Here is a tiny trained network, its code and every weight. The questions are about switching its units off for an input and a class, where a switched-off unit gives its printed mean instead of its output.

import numpy as np


def w(rows, s, z=0):
    codes = np.array(rows[::2]) - 128.0
    scale = np.full(codes.shape[1], s)
    scale[-1] = z or s
    return codes * scale


def norm(h):
    return h / np.sqrt((h * h).mean(-1, keepdims=True) + 1e-5)


def f(y):
    return y / 2 * (1 + np.tanh(0.7978845608 * (y + 0.044715 * y**3)))


def log_softmax(a):
    a = a - a.max(-1, keepdims=True)
    return a - np.log(np.exp(a).sum(-1, keepdims=True))


def net(x, mask):
    res = np.array(x, float).reshape(1, 5) / 4 @ E
    u = 0
    for l in range(4):
        y = f(norm(res) @ A[l][:, :-1].T + A[l][:, -1])
        res = res + np.where(mask[u : u + 4], y, B[l][:, -1]) @ B[l][:, :-1]
        u += 4
    return log_softmax(norm(res)[-1] @ U[:, :-1].T + U[:, -1])


A, B = {}, {}
E = w([
[172,140,63,46,87],'x0',
[39,124,204,58,135],'x1',
[1,129,79,172,103],'x2',
[108,207,150,161,76],'x3',
[165,108,178,138,73],'x4',
],0.0095)
A[0] = w([
[206,132,134,137,123,149],'0.n0',
[38,136,143,63,29,78],'0.n1',
[62,1,146,42,153,244],'0.n2',
[142,57,41,105,208,17],'0.n3',
],0.0088,0.0011)
B[0] = w([
[26,226,105,93,67,191],'0.n0',
[73,254,77,143,114,205],'0.n1',
[212,86,112,132,216,254],'0.n2',
[51,138,60,199,94,212],'0.n3',
],0.0081,0.0044)
A[1] = w([
[132,100,239,36,84,123],'1.n0',
[146,173,143,2,116,126],'1.n1',
[116,49,106,189,142,254],'1.n2',
[117,65,175,165,144,176],'1.n3',
],0.0092,0.0025)
B[1] = w([
[163,123,191,254,158,176],'1.n0',
[223,190,28,180,105,227],'1.n1',
[36,145,142,109,226,255],'1.n2',
[199,101,71,205,128,176],'1.n3',
],0.0086,0.0035)
A[2] = w([
[84,135,134,151,157,53],'2.n0',
[179,202,122,181,150,236],'2.n1',
[140,116,61,5,124,253],'2.n2',
[105,182,120,135,94,176],'2.n3',
],0.011,0.0022)
B[2] = w([
[254,138,125,148,71,161],'2.n0',
[228,154,47,57,72,255],'2.n1',
[188,99,202,194,146,214],'2.n2',
[87,208,121,105,90,190],'2.n3',
],0.0095,0.0065)
A[3] = w([
[97,64,117,145,139,106],'3.n0',
[221,164,124,223,51,31],'3.n1',
[114,61,128,200,157,116],'3.n2',
[119,95,249,187,2,2],'3.n3',
],0.0076,0.00065)
B[3] = w([
[166,191,243,89,223,133],'3.n0',
[186,52,189,120,104,254],'3.n1',
[100,41,157,90,254,163],'3.n2',
[3,35,133,60,14,128],'3.n3',
],0.0076,0.0056)
U = w([
[118,35,179,195,238,137],'0',
[66,41,229,111,89,2],'1',
[8,149,95,192,120,199],'2',
[200,156,104,114,63,158],'3',
],0.014,0.0057)

Each question gives the input, the list of numbers given to net, and the class t.
The units are the neurons (one row each of A and B). Each row of codes is followed by its name. A weight is (code - 128) times the scale printed after its matrix; where a second scale follows, it is the last column's (A, B and U).
mask holds one flag per neuron, layer by layer. A switched-off neuron (its flag False) gives its mean, the last column of its row in B, instead of its output. The means were averaged over made-up inputs and are rounded, as every weight is.
A unit's drop is (log p(t) with every unit on - log p(t) with that unit switched off) / (log p(t) with every unit on - log p(t) with every unit switched off).
The circuit of an input: a set's keep is (log p(t) with only the set's units on - log p(t) with every unit switched off) / (log p(t) with every unit on - log p(t) with every unit switched off). Starting from the 12 units with the biggest drops (on a tie, the unit counted first), units are removed one at a time, each time the one whose removal leaves the highest keep (on an exact tie, the one counted first), for as long as the keep stays at least 0.8.
units of the circuit, in order: the units of the circuit, biggest drop first
top k neurons: the k neurons with the biggest drops, biggest first
top k neurons in layer l: the k neurons of layer l with the biggest drops, biggest first
drop of u: that unit's drop, to one decimal
input [-3,-7,0,-5,-5], class 2: units of the circuit, in order => (0.n3; 0.n2)
input [-6,-7,0,-6,-4], class 2: units of the circuit, in order => (0.n3)
input [8,-5,7,0,1], class 2: units of the circuit, in order => (2.n1; 0.n2; 1.n1)
input [-8,8,7,-3,-1], class 0: top 2 neurons => (0.n2; 0.n0)
input [-1,-5,-3,-6,6], class 0: top 4 neurons => (1.n1; 1.n0; 0.n1; 2.n1)
input [7,-8,8,0,4], class 2: top 4 neurons => (2.n1; 1.n1; 0.n2; 2.n0)
input [1,1,-2,1,-7], class 0: top 3 neurons => (0.n1; 2.n1; 0.n0)
input [-2,3,7,-6,-5], class 0: top 2 neurons in layer 0 => (0.n2; 0.n0)
input [-6,6,5,-1,-5], class 0: top 2 neurons in layer 1 => (1.n1; 1.n3)
input [-1,-4,0,-4,-3], class 2: top 3 neurons => (0.n3; 2.n2; 0.n2)
input [5,1,-4,-3,-6], class 0: top 2 neurons in layer 2 => (2.n2; 2.n1)
input [0,-1,6,-6,-3], class 0: top 3 neurons in layer 0 => (0.n2; 0.n0; 0.n1)
input [4,3,3,-7,8], class 0: drop of 0.n2 => 0.3
input [3,-4,-1,-7,-5], class 0: top neuron in layer 0 => (0.n1)
